Here is a tiny trained network, its code and every weight. The questions are about switching its units off for an input and a target symbol, where a switched-off unit gives its printed mean instead of its output.

import numpy as np


def w(rows, s, z=0):
    codes = np.array(rows[::2]) - 128.0
    scale = np.full(codes.shape[1], s)
    scale[-1] = z or s
    return codes * scale


def norm(h):
    return h / np.sqrt((h * h).mean(-1, keepdims=True) + 1e-5)


def f(y):
    return y / 2 * (1 + np.tanh(0.7978845608 * (y + 0.044715 * y**3)))


def softmax(a):
    e = np.exp(a - a.max(-1, keepdims=True))
    return e / e.sum(-1, keepdims=True)


def log_softmax(a):
    a = a - a.max(-1, keepdims=True)
    return a - np.log(np.exp(a).sum(-1, keepdims=True))


def net(x, mask):
    ids = ['ΓΩβεθλπψ'.index(c) for c in x.split()]
    T = len(ids)
    res = E[ids] + P[:T]
    r = norm(res)
    for j in range(3):
        rows = slice(3 * j, 3 * j + 3)
        q, k, v = (r @ M[0][rows].T for M in (Q, K, V))
        z = softmax(np.where(np.tri(T) > 0, q @ k.T / 3**0.5, -1e9)) @ v
        o = O[0][rows]
        res = res + np.where(mask[j], z, o[:, -1]) @ o[:, :-1]
    y = f(norm(res) @ A[0][:, :-1].T + A[0][:, -1])
    res = res + np.where(mask[3:11], y, B[0][:, -1]) @ B[0][:, :-1]
    return log_softmax(norm(res)[-1] @ U[:, :-1].T + U[:, -1])


Q, K, V, O, A, B = {}, {}, {}, {}, {}, {}
E = w([
[88,149,110,45,151],'Γ',
[1,174,129,105,211],'Ω',
[137,61,89,132,115],'β',
[97,104,119,86,98],'ε',
[42,130,155,70,113],'θ',
[88,145,29,149,94],'λ',
[110,164,83,54,242],'π',
[95,46,105,213,152],'ψ',
],0.0095)
P = w([
[254,225,251,180,118],'0',
[154,93,115,98,170],'1',
[168,83,104,109,180],'2',
[143,73,102,115,183],'3',
[144,81,101,104,181],'4',
[160,80,104,119,187],'5',
[167,83,99,111,199],'6',
[164,64,87,96,198],'7',
[159,116,79,113,195],'8',
[142,99,80,100,201],'9',
[131,84,53,117,197],'10',
[149,114,64,107,210],'11',
[106,37,100,139,192],'12',
],0.0035)
Q[0] = w([
[228,198,204,78,147],'head 1',
[8,96,214,22,100],'head 1',
[171,162,152,210,78],'head 1',
[158,110,147,121,92],'head 2',
[167,191,251,143,55],'head 2',
[107,134,209,121,132],'head 2',
[215,78,69,113,103],'head 3',
[33,89,52,166,202],'head 3',
[49,157,132,16,192],'head 3',
],0.013)
K[0] = w([
[152,29,57,93,192],'head 1',
[3,186,52,108,93],'head 1',
[88,70,211,97,201],'head 1',
[89,113,92,140,147],'head 2',
[12,19,31,85,185],'head 2',
[92,108,106,142,67],'head 2',
[82,104,74,75,43],'head 3',
[141,220,96,241,75],'head 3',
[194,188,240,139,136],'head 3',
],0.013)
V[0] = w([
[62,92,190,153,167],'head 1',
[59,188,38,153,58],'head 1',
[91,146,165,50,141],'head 1',
[249,210,115,186,157],'head 2',
[98,146,78,131,239],'head 2',
[87,182,74,201,78],'head 2',
[162,62,228,123,206],'head 3',
[83,102,119,209,140],'head 3',
[108,47,107,67,135],'head 3',
],0.012)
O[0] = w([
[123,104,210,134,158,122],'head 1',
[189,237,110,120,143,255],'head 1',
[134,125,169,56,151,142],'head 1',
[159,10,91,88,198,181],'head 2',
[235,157,157,98,171,155],'head 2',
[142,168,54,195,187,151],'head 2',
[93,1,196,133,100,36],'head 3',
[150,136,141,212,111,159],'head 3',
[132,144,191,99,53,81],'head 3',
],0.0098,0.0084)
A[0] = w([
[47,87,51,99,180,135],'neuron 1',
[156,78,98,129,181,96],'neuron 2',
[140,141,54,176,28,170],'neuron 3',
[160,46,117,233,124,213],'neuron 4',
[183,75,178,2,92,237],'neuron 5',
[60,45,37,168,95,5],'neuron 6',
[121,174,8,113,184,247],'neuron 7',
[22,130,101,118,46,96],'neuron 8',
],0.0092,0.0028)
B[0] = w([
[235,114,171,168,176,164],'neuron 1',
[188,99,126,128,79,142],'neuron 2',
[107,99,178,137,209,157],'neuron 3',
[60,189,82,152,83,142],'neuron 4',
[102,184,36,158,71,175],'neuron 5',
[220,159,216,34,79,149],'neuron 6',
[135,102,233,156,61,246],'neuron 7',
[155,151,84,98,252,156],'neuron 8',
],0.013,0.011)
U = w([
[92,132,110,91,36,39],'Γ',
[173,198,167,158,130,254],'Ω',
[154,42,163,116,124,43],'β',
[71,91,174,97,223,99],'ε',
[2,178,151,122,118,61],'θ',
[107,135,13,155,167,60],'λ',
[146,104,73,81,96,26],'π',
[68,84,150,220,88,137],'ψ',
],0.0095,0.0025)

Each question gives the input, a string of symbols that net reads in full, and the target symbol t.
The units are the heads (3 rows each of Q, K, V and O) and the neurons (one row each of A and B). Each row of codes is followed by its name. A weight is (code - 128) times the scale printed after its matrix; where a second scale follows, it is the last column's (O, A, B and U).
mask holds one flag per unit, heads first, then neurons. A switched-off unit (its flag False) gives its mean, the last column of its rows in O or B, instead of its output. The means were averaged over made-up inputs and are rounded, as every weight is.
A unit's drop is (log p(t) with every unit on - log p(t) with that unit switched off) / (log p(t) with every unit on - log p(t) with every unit switched off).
The circuit of an input: a set's keep is (log p(t) with only the set's units on - log p(t) with every unit switched off) / (log p(t) with every unit on - log p(t) with every unit switched off). Starting from all 11 units, units are removed one at a time, each time the one whose removal leaves the highest keep (on an exact tie, the one counted first), for as long as the keep stays at least 0.8.
circuit, biggest first: the units of the circuit, biggest drop first
top k neurons: the k neurons with the biggest drops, biggest first
which heads matter: for each layer, one digit per head in row order, 1 if its drop is at least 0.15 and else 0, layers parted by /
drop when u is switched off: that unit's drop, to one decimal
input θ ψ θ Ω, target θ: which heads matter -> 110
input ψ θ π π π λ ψ ε ε, target ψ: circuit, biggest first -> (head 3)
input β ψ Γ ψ π, target β: which heads matter -> 000
input β ψ Ω β θ Ω Γ ψ ε β ε λ, target β: circuit, biggest first -> (head 2; neuron 6)
input ψ Ω ψ θ π ε ε Γ ε ψ ψ Ω β, target ψ: which heads matter -> 101
input Γ Ω λ Γ, target Γ: circuit, biggest first -> (head 3; head 2; neuron 5)
input θ ε β β Ω Γ, target θ: which heads matter -> 010
input Γ Γ Ω Γ β ψ Ω Ω Ω ψ, target Γ: circuit, biggest first -> (neuron 5; head 1; head 2)
input ψ ψ Ω π, target ψ: which heads matter -> 001
input Ω Γ β, target Γ: which heads matter -> 101
input θ Ω β θ ψ π Ω π θ ε, target θ: which heads matter -> 110
input ε β ψ θ ε, target ε: which heads matter -> 010
input Γ θ ε θ Ω Ω Ω β λ Γ Ω ε, target Γ: circuit, biggest first -> (head 3; neuron 5)
input β Γ Γ ψ π ψ λ β β θ Ω θ, target β: which heads matter -> 011
input ε θ Ω ψ ψ ε Ω, target ε: which heads matter -> 000
input ψ Γ Ω θ λ Γ Ω ε λ θ λ, target ψ: which heads matter -> 101
input π θ λ β π θ β Ω β Γ, target π: circuit, biggest first -> (head 3; neuron 5)
input Ω Ω β θ, target θ: top 3 neurons -> (neuron 1; neuron 5; neuron 7)
input β θ ψ λ Ω θ β λ θ ψ ε ψ Ω, target β: which heads matter -> 011
input θ λ ε θ, target θ: circuit, biggest first -> (head 2)
input θ λ Γ Γ π β λ Γ Ω Ω, target θ: which heads matter -> 111
input λ Ω Ω ψ, target λ: circuit, biggest first -> (head 2)
input ε β Ω, target ε: top 2 neurons -> (neuron 1; neuron 8)
input π ψ θ ε ψ Ω Γ Ω π β, target π: top 2 neurons -> (neuron 5; neuron 7)
input ψ ε Ω Γ Ω β ψ Ω π θ Ω, target ψ: top 2 neurons -> (neuron 4; neuron 8)
input λ Γ π β ε Ω Ω λ π Γ θ, target λ: drop when neuron 6 is switched off -> 0.1
